Below is a small trained network, with its code and all its weights. Each question gives an input and a target symbol and asks what happens when units are switched off, that is, made to give their printed mean instead of their output.

import numpy as np


def w(rows, s, z=0):
    codes = np.array(rows[::2]) - 128.0
    scale = np.full(codes.shape[1], s)
    scale[-1] = z or s
    return codes * scale


def f(y):
    return np.maximum(y, 0)


def softmax(a):
    e = np.exp(a - a.max(-1, keepdims=True))
    return e / e.sum(-1, keepdims=True)


def log_softmax(a):
    a = a - a.max(-1, keepdims=True)
    return a - np.log(np.exp(a).sum(-1, keepdims=True))


def net(x, mask):
    ids = ['ΔΞγεζηθλμτφψ'.index(c) for c in x.split()]
    T = len(ids)
    res = E[ids] + P[:T]
    u = 0
    for l in range(3):
        q, k, v = (res @ M[l].T for M in (Q, K, V))
        z = softmax(np.where(np.tri(T) > 0, q @ k.T / 3**0.5, -1e9)) @ v
        res = res + np.where(mask[u], z, O[l][:, -1]) @ O[l][:, :-1]
        u += 1
        y = f(res @ A[l][:, :-1].T + A[l][:, -1])
        res = res + np.where(mask[u : u + 8], y, B[l][:, -1]) @ B[l][:, :-1]
        u += 8
    return log_softmax(res[-1] @ U[:, :-1].T + U[:, -1])


Q, K, V, O, A, B = {}, {}, {}, {}, {}, {}
E = w([
[162,92,236,180],'Δ',
[223,183,235,152],'Ξ',
[18,59,105,155],'γ',
[147,172,68,132],'ε',
[100,93,214,114],'ζ',
[252,121,155,150],'η',
[155,80,67,202],'θ',
[157,103,146,179],'λ',
[184,103,241,68],'μ',
[217,80,69,94],'τ',
[114,61,101,22],'φ',
[13,52,97,66],'ψ',
],0.015)
P = w([
[29,44,1,87],'0',
[23,103,54,135],'1',
[48,125,90,167],'2',
[79,140,119,192],'3',
[87,139,143,220],'4',
[97,142,169,233],'5',
],0.0037)
Q[0] = w([
[255,158,169,42],'0.h0',
[225,83,61,185],'0.h0',
[78,160,88,49],'0.h0',
],0.0097)
K[0] = w([
[147,167,237,100],'0.h0',
[254,201,16,153],'0.h0',
[75,178,129,67],'0.h0',
],0.0081)
V[0] = w([
[134,2,149,127],'0.h0',
[216,124,89,52],'0.h0',
[126,55,177,205],'0.h0',
],0.009)
O[0] = w([
[169,7,147,106,251],'0.h0',
[100,183,95,131,139],'0.h0',
[143,148,97,102,153],'0.h0',
],0.011,0.0018)
A[0] = w([
[94,111,74,41,80],'0.n0',
[106,208,52,94,88],'0.n1',
[147,103,200,68,102],'0.n2',
[108,114,2,72,149],'0.n3',
[171,104,175,150,39],'0.n4',
[87,239,219,161,251],'0.n5',
[93,96,34,125,158],'0.n6',
[195,144,64,37,118],'0.n7',
],0.0093,0.0032)
B[0] = w([
[44,204,206,127,179],'0.n0',
[150,69,132,147,203],'0.n1',
[200,188,172,110,180],'0.n2',
[93,218,123,203,255],'0.n3',
[88,118,152,96,149],'0.n4',
[207,1,120,37,195],'0.n5',
[109,159,133,179,249],'0.n6',
[54,218,75,134,173],'0.n7',
],0.008,0.0064)
Q[1] = w([
[173,80,180,159],'1.h0',
[254,137,75,105],'1.h0',
[149,103,195,100],'1.h0',
],0.0086)
K[1] = w([
[140,92,219,224],'1.h0',
[255,180,136,157],'1.h0',
[137,143,216,108],'1.h0',
],0.0056)
V[1] = w([
[111,191,160,73],'1.h0',
[92,56,120,80],'1.h0',
[102,191,254,137],'1.h0',
],0.0072)
O[1] = w([
[84,253,102,102,44],'1.h0',
[50,191,77,189,2],'1.h0',
[125,81,54,96,141],'1.h0',
],0.007,0.0019)
A[1] = w([
[2,246,127,124,38],'1.n0',
[55,62,80,233,87],'1.n1',
[105,185,53,108,164],'1.n2',
[169,82,154,179,135],'1.n3',
[61,168,219,63,114],'1.n4',
[50,159,10,198,79],'1.n5',
[216,175,134,44,1],'1.n6',
[165,59,181,77,102],'1.n7',
],0.008,0.0037)
B[1] = w([
[200,14,163,201,230],'1.n0',
[89,199,113,58,247],'1.n1',
[216,104,47,207,196],'1.n2',
[187,136,62,142,211],'1.n3',
[90,133,253,152,187],'1.n4',
[132,255,244,34,254],'1.n5',
[88,208,32,131,143],'1.n6',
[134,203,101,31,178],'1.n7',
],0.0075,0.0063)
Q[2] = w([
[105,115,68,231],'2.h0',
[122,240,255,109],'2.h0',
[106,218,67,63],'2.h0',
],0.0076)
K[2] = w([
[134,204,123,252],'2.h0',
[224,175,255,85],'2.h0',
[58,242,46,57],'2.h0',
],0.0077)
V[2] = w([
[2,243,10,160],'2.h0',
[23,61,107,74],'2.h0',
[160,241,226,180],'2.h0',
],0.0032)
O[2] = w([
[166,88,96,161,114],'2.h0',
[221,189,192,187,41],'2.h0',
[127,134,2,59,254],'2.h0',
],0.0045,0.0044)
A[2] = w([
[154,148,117,130,114],'2.n0',
[112,55,159,90,92],'2.n1',
[179,111,103,169,131],'2.n2',
[174,102,166,136,90],'2.n3',
[146,172,147,104,1],'2.n4',
[163,77,83,141,193],'2.n5',
[87,145,142,140,87],'2.n6',
[141,2,88,166,66],'2.n7',
],0.016,0.0061)
B[2] = w([
[111,142,132,139,221],'2.n0',
[162,178,166,152,187],'2.n1',
[70,115,117,124,234],'2.n2',
[145,117,71,167,183],'2.n3',
[75,88,125,114,171],'2.n4',
[124,80,109,143,254],'2.n5',
[87,97,60,160,164],'2.n6',
[123,136,255,65,170],'2.n7',
],0.015,0.0047)
U = w([
[160,162,190,114,155],'Δ',
[133,130,139,137,150],'Ξ',
[150,246,90,162,198],'γ',
[49,126,109,130,17],'ε',
[97,144,146,88,25],'ζ',
[228,114,109,146,174],'η',
[118,46,154,116,213],'θ',
[133,126,138,136,98],'λ',
[77,145,174,160,3],'μ',
[164,117,155,224,179],'τ',
[156,127,93,83,72],'φ',
[141,70,25,180,182],'ψ',
],0.013,0.0036)

Each question gives the input, a string of symbols that net reads in full, and the target symbol t.
The units are the heads (3 rows each of Q, K, V and O) and the neurons (one row each of A and B). Each row of codes is followed by its name. A weight is (code - 128) times the scale printed after its matrix; where a second scale follows, it is the last column's (O, A, B and U).
mask holds one flag per unit, layer by layer, with each layer's heads first. A switched-off unit (its flag False) gives its mean, the last column of its rows in O or B, instead of its output. The means were averaged over made-up inputs and are rounded, as every weight is.
A unit's drop is (log p(t) with every unit on - log p(t) with that unit switched off) / (log p(t) with every unit on - log p(t) with every unit switched off).
The circuit of an input: a set's keep is (log p(t) with only the set's units on - log p(t) with every unit switched off) / (log p(t) with every unit on - log p(t) with every unit switched off). Starting from the 12 units with the biggest drops (on a tie, the unit counted first), units are removed one at a time, each time the one whose removal leaves the highest keep (on an exact tie, the one counted first), for as long as the keep stays at least 0.8.
units of the circuit, in order: the units of the circuit, biggest drop first
unit that matters most: the unit with the biggest drop
k most important neurons: the k neurons with the biggest drops, biggest first
k most important neurons of layer l: the k neurons of layer l with the biggest drops, biggest first
drop of u: that unit's drop, to one decimal
input θ θ ε ε ζ, target Δ: units of the circuit, in order => 2.n1, 0.n3, 1.n4
input ε η ε τ, target γ: 2 most important neurons => 1.n5, 0.n5
input ε θ γ ε ε λ, target θ: units of the circuit, in order => 1.n5, 2.n7, 2.n5, 0.n3
input φ η ε μ λ, target θ: units of the circuit, in order => 1.n5, 2.n7, 0.n3, 2.n5
input θ ε φ ε Ξ, target φ: 3 most important neurons => 1.n7, 0.n5, 1.n6
input ε γ ε Δ θ, target γ: most important neuron => 0.n5
input ε θ Ξ, target φ: 2 most important neurons => 0.n5, 1.n7
input ε θ θ θ ε θ, target θ: 2 most important neurons => 2.n7, 1.n5
input ε θ μ ε λ ψ, target μ: 2 most important neurons => 0.n0, 2.n1
input τ Ξ λ ζ θ, target γ: 4 most important neurons of layer 1 => 1.n0, 1.n1, 1.n5, 1.n2
input λ θ ζ ε ε, target ψ: 2 most important neurons => 0.n5, 1.n5
input ε λ λ ε ψ φ, target τ: 3 most important neurons => 1.n0, 0.n0, 1.n4
input γ ε ε η, target ψ: 4 most important neurons => 1.n5, 1.n1, 0.n0, 2.n5
input θ ε ζ λ θ ε, target ψ: 2 most important neurons => 1.n5, 1.n0
input ψ Ξ Δ, target η: unit that matters most => 1.n5
input θ θ ε ζ φ θ, target θ: 3 most important neurons of layer 0 => 0.n3, 0.n7, 0.n0
input φ ε ζ, target Δ: 2 most important neurons => 2.n1, 0.n3
input τ ε μ ε ε ε, target θ: 3 most important neurons of layer 0 => 0.n5, 0.n1, 0.n2
input ε ε ε η, target ψ: 2 most important neurons of layer 0 => 0.n0, 0.n2
input ε ε γ φ, target τ: drop of 1.n0 => 0.7
input φ ε τ, target γ: drop of 0.h0 => 0.3
input γ θ θ ψ, target μ: drop of 0.n0 => 0.7
input ε ε ε φ θ ε, target θ: drop of 1.n1 => 0.3
